Here is a tiny trained network, its code and every weight. The questions are about switching its units off for an input and a class, where a switched-off unit gives its printed mean instead of its output.

import numpy as np


def w(rows, s, z=0):
    codes = np.array(rows[::2]) - 128.0
    scale = np.full(codes.shape[1], s)
    scale[-1] = z or s
    return codes * scale


def f(y):
    return np.maximum(y, 0)


def log_softmax(a):
    a = a - a.max(-1, keepdims=True)
    return a - np.log(np.exp(a).sum(-1, keepdims=True))


def net(x, mask):
    res = np.array(x, float).reshape(1, 4) / 4 @ E
    y = f(res @ A[0][:, :-1].T + A[0][:, -1])
    res = res + np.where(mask, y, B[0][:, -1]) @ B[0][:, :-1]
    return log_softmax(res[-1] @ U[:, :-1].T + U[:, -1])


A, B = {}, {}
E = w([
[128,183,182,145,169,189,164,6,38,142,118,110],'x0',
[92,148,98,210,151,101,155,181,113,94,69,67],'x1',
[186,140,98,88,91,146,143,136,100,99,185,56],'x2',
[133,98,23,156,166,181,147,97,207,157,139,94],'x3',
],0.015)
A[0] = w([
[116,163,112,246,205,88,181,145,73,63,116,55,24],'neuron 1',
[138,123,74,141,125,183,164,83,154,182,60,174,11],'neuron 2',
[111,62,57,131,228,172,174,79,180,184,142,87,4],'neuron 3',
[97,135,137,176,164,87,85,86,153,208,95,178,77],'neuron 4',
[73,126,142,143,178,139,103,108,171,104,121,160,107],'neuron 5',
[138,195,154,146,219,152,125,49,56,161,131,76,84],'neuron 6',
[76,181,131,159,180,162,78,147,101,129,118,228,77],'neuron 7',
[205,115,112,108,93,163,120,121,86,99,136,54,179],'neuron 8',
[162,111,154,69,135,178,72,90,111,247,203,174,49],'neuron 9',
[75,168,145,113,254,208,148,109,68,163,152,148,18],'neuron 10',
[139,136,171,115,86,49,104,102,36,111,84,164,64],'neuron 11',
],0.0092,0.0028)
B[0] = w([
[163,137,196,115,88,52,175,54,188,66,87,133,252],'neuron 1',
[91,129,153,147,146,109,154,114,101,179,192,121,183],'neuron 2',
[71,126,204,135,109,105,51,141,45,47,254,67,233],'neuron 3',
[237,120,70,203,43,161,166,134,74,161,135,68,205],'neuron 4',
[194,144,85,148,176,87,168,133,121,165,102,133,178],'neuron 5',
[175,159,99,161,154,103,107,208,213,144,193,145,252],'neuron 6',
[114,94,119,145,89,129,154,117,77,217,121,133,196],'neuron 7',
[213,146,64,178,89,143,140,156,11,185,104,120,195],'neuron 8',
[97,39,210,158,74,85,201,124,213,76,28,36,217],'neuron 9',
[150,155,119,75,156,91,95,166,174,142,135,161,212],'neuron 10',
[98,44,149,154,212,113,74,111,64,105,176,137,222],'neuron 11',
],0.009,0.015)
U = w([
[119,120,161,153,103,90,200,54,213,73,97,99,55],'0',
[70,120,157,156,172,104,71,97,74,114,182,113,144],'1',
[190,132,71,172,106,138,171,102,85,209,126,93,84],'2',
[148,131,84,137,158,88,78,207,248,139,152,158,180],'3',
[135,145,130,170,139,133,114,109,145,149,107,86,254],'4',
[43,167,108,102,136,173,118,61,119,117,107,152,36],'5',
],0.011,0.0037)

Each question gives the input, the list of numbers given to net, and the class t.
The units are the neurons (one row each of A and B). Each row of codes is followed by its name. A weight is (code - 128) times the scale printed after its matrix; where a second scale follows, it is the last column's (A, B and U).
mask holds one flag per neuron, in row order. A switched-off neuron (its flag False) gives its mean, the last column of its row in B, instead of its output. The means were averaged over made-up inputs and are rounded, as every weight is.
A unit's drop is (log p(t) with every unit on - log p(t) with that unit switched off) / (log p(t) with every unit on - log p(t) with every unit switched off).
The circuit of an input: a set's keep is (log p(t) with only the set's units on - log p(t) with every unit switched off) / (log p(t) with every unit on - log p(t) with every unit switched off). Starting from all 11 units, units are removed one at a time, each time the one whose removal leaves the highest keep (on an exact tie, the one counted first), for as long as the keep stays at least 0.8.
units of the circuit, in order: the units of the circuit, biggest drop first
unit that matters most: the unit with the biggest drop
k most important neurons: the k neurons with the biggest drops, biggest first
drop when u is switched off: that unit's drop, to one decimal
input [-6,2,8,-6], class 2: unit that matters most : neuron 8
input [4,-2,-2,-2], class 3: units of the circuit, in order : (neuron 6; neuron 10)
input [-5,-2,-7,-5], class 2: units of the circuit, in order : (neuron 4; neuron 7)
input [8,-4,-6,7], class 3: 3 most important neurons : (neuron 6; neuron 10; neuron 11)
input [6,0,-5,-5], class 3: 3 most important neurons : (neuron 6; neuron 10; neuron 3)
input [-6,2,4,6], class 1: units of the circuit, in order : (neuron 3; neuron 6)
input [5,7,7,-3], class 0: 2 most important neurons : (neuron 1; neuron 4)
input [-7,-8,-3,-7], class 0: 3 most important neurons : (neuron 9; neuron 3; neuron 6)
input [-8,-8,-3,1], class 0: 2 most important neurons : (neuron 9; neuron 6)
input [-2,2,-8,7], class 2: 4 most important neurons : (neuron 4; neuron 5; neuron 11; neuron 7)
input [6,2,-3,-1], class 3: 2 most important neurons : (neuron 6; neuron 10)
input [7,5,-2,0], class 3: 2 most important neurons : (neuron 6; neuron 10)
input [-8,4,8,6], class 2: 4 most important neurons : (neuron 8; neuron 6; neuron 10; neuron 11)
input [-4,-1,6,7], class 1: 2 most important neurons : (neuron 3; neuron 4)
input [3,8,5,7], class 0: unit that matters most : neuron 1
input [-3,-7,-5,-5], class 0: 2 most important neurons : (neuron 9; neuron 3)
input [-4,1,6,6], class 1: drop when neuron 7 is switched off : 0.1
input [-4,-6,1,5], class 0: drop when neuron 6 is switched off : 0.1
input [-1,-6,-6,-3], class 0: drop when neuron 8 is switched off : 1.0
input [1,0,-8,3], class 2: unit that matters most : neuron 4
